Here is a tiny trained network, its code and every weight. The questions are about switching its units off for an input and a class, where a switched-off unit gives its printed mean instead of its output.

import numpy as np


def w(rows, s, z=0):
    codes = np.array(rows[::2]) - 128.0
    scale = np.full(codes.shape[1], s)
    scale[-1] = z or s
    return codes * scale


def f(y):
    return np.maximum(y, 0)


def log_softmax(a):
    a = a - a.max(-1, keepdims=True)
    return a - np.log(np.exp(a).sum(-1, keepdims=True))


def net(x, mask):
    res = np.array(x, float).reshape(1, 4) / 4 @ E
    y = f(res @ A[0][:, :-1].T + A[0][:, -1])
    res = res + np.where(mask, y, B[0][:, -1]) @ B[0][:, :-1]
    return log_softmax(res[-1] @ U[:, :-1].T + U[:, -1])


A, B = {}, {}
E = w([
[207,102,129,104,120,216,193,34,48],'x0',
[136,221,226,189,100,2,127,47,71],'x1',
[175,149,237,72,168,196,117,112,246],'x2',
[96,174,82,70,97,81,207,111,174],'x3',
],0.0091)
A[0] = w([
[65,218,131,100,178,90,32,199,208,14],'n0',
[150,54,102,149,193,169,92,199,122,83],'n1',
[149,193,217,118,64,87,215,193,92,43],'n2',
[79,237,75,111,104,83,247,71,169,158],'n3',
[181,169,124,112,126,188,170,113,98,25],'n4',
[149,195,254,49,185,173,143,114,241,31],'n5',
[165,202,126,77,159,202,176,61,73,1],'n6',
[115,205,149,165,122,103,113,68,115,4],'n7',
[93,185,69,115,69,180,179,95,68,125],'n8',
[99,92,206,169,138,114,64,58,133,146],'n9',
[47,174,66,171,92,113,103,155,139,181],'n10',
[146,77,27,42,81,124,188,133,229,107],'n11',
],0.0091,0.004)
B[0] = w([
[167,189,98,218,105,255,211,159,182,212],'n0',
[82,56,187,202,62,158,93,49,156,228],'n1',
[58,112,186,162,59,158,175,128,130,167],'n2',
[172,72,143,120,60,96,32,87,160,215],'n3',
[118,170,165,190,95,172,241,145,152,170],'n4',
[139,8,86,181,217,17,116,194,87,252],'n5',
[140,136,114,222,114,197,190,170,211,187],'n6',
[32,136,210,181,108,151,150,124,85,170],'n7',
[170,119,71,159,180,136,132,240,122,187],'n8',
[116,126,174,87,29,105,72,115,150,186],'n9',
[219,123,122,150,94,78,212,209,111,206],'n10',
[78,102,206,181,31,74,82,77,168,245],'n11',
],0.0079,0.012)
U = w([
[11,106,171,151,63,137,130,123,138,25],'0',
[214,207,112,190,154,190,247,218,160,68],'1',
[156,74,81,162,182,52,154,219,63,144],'2',
[202,124,156,140,88,121,61,124,141,255],'3',
[128,135,114,115,134,100,133,151,141,229],'4',
[129,207,66,89,215,133,66,115,102,80],'5',
[94,169,87,56,168,129,164,146,89,93],'6',
],0.011,0.0098)

Each question gives the input, the list of numbers given to net, and the class t.
The units are the neurons (one row each of A and B). Each row of codes is followed by its name. A weight is (code - 128) times the scale printed after its matrix; where a second scale follows, it is the last column's (A, B and U).
mask holds one flag per neuron, in row order. A switched-off neuron (its flag False) gives its mean, the last column of its row in B, instead of its output. The means were averaged over made-up inputs and are rounded, as every weight is.
A unit's drop is (log p(t) with every unit on - log p(t) with that unit switched off) / (log p(t) with every unit on - log p(t) with every unit switched off).
The circuit of an input: a set's keep is (log p(t) with only the set's units on - log p(t) with every unit switched off) / (log p(t) with every unit on - log p(t) with every unit switched off). Starting from all 12 units, units are removed one at a time, each time the one whose removal leaves the highest keep (on an exact tie, the one counted first), for as long as the keep stays at least 0.8.
circuit, biggest first: the units of the circuit, biggest drop first
k most important neurons: the k neurons with the biggest drops, biggest first
drop when u is switched off: that unit's drop, to one decimal
input [0,6,7,-2], class 2: circuit, biggest first : n5
input [8,-6,-8,-7], class 1: 4 most important neurons : n5, n8, n11, n4
input [0,-4,6,6], class 2: 2 most important neurons : n5, n1
input [-5,4,-4,8], class 3: 2 most important neurons : n3, n10
input [6,-7,0,5], class 0: 2 most important neurons : n11, n0
input [8,-6,-2,-6], class 1: 2 most important neurons : n6, n4
input [3,-5,-1,8], class 3: 3 most important neurons : n3, n8, n1
input [6,-5,-6,1], class 1: circuit, biggest first : n8, n5
input [0,-1,-5,6], class 3: 2 most important neurons : n5, n3
input [-6,3,0,8], class 3: 4 most important neurons : n3, n10, n6, n4
input [3,-5,5,5], class 0: 3 most important neurons : n11, n10, n4
input [4,-1,-1,1], class 1: 2 most important neurons : n5, n1
input [-4,7,7,-6], class 0: 2 most important neurons : n9, n7
input [-5,-2,1,2], class 1: circuit, biggest first : n0
input [-1,6,-3,7], class 3: drop when n5 is switched off : 0.1
input [-7,5,-3,8], class 3: drop when n5 is switched off : -0.2
input [-1,-6,5,-4], class 0: drop when n1 is switched off : 2.2
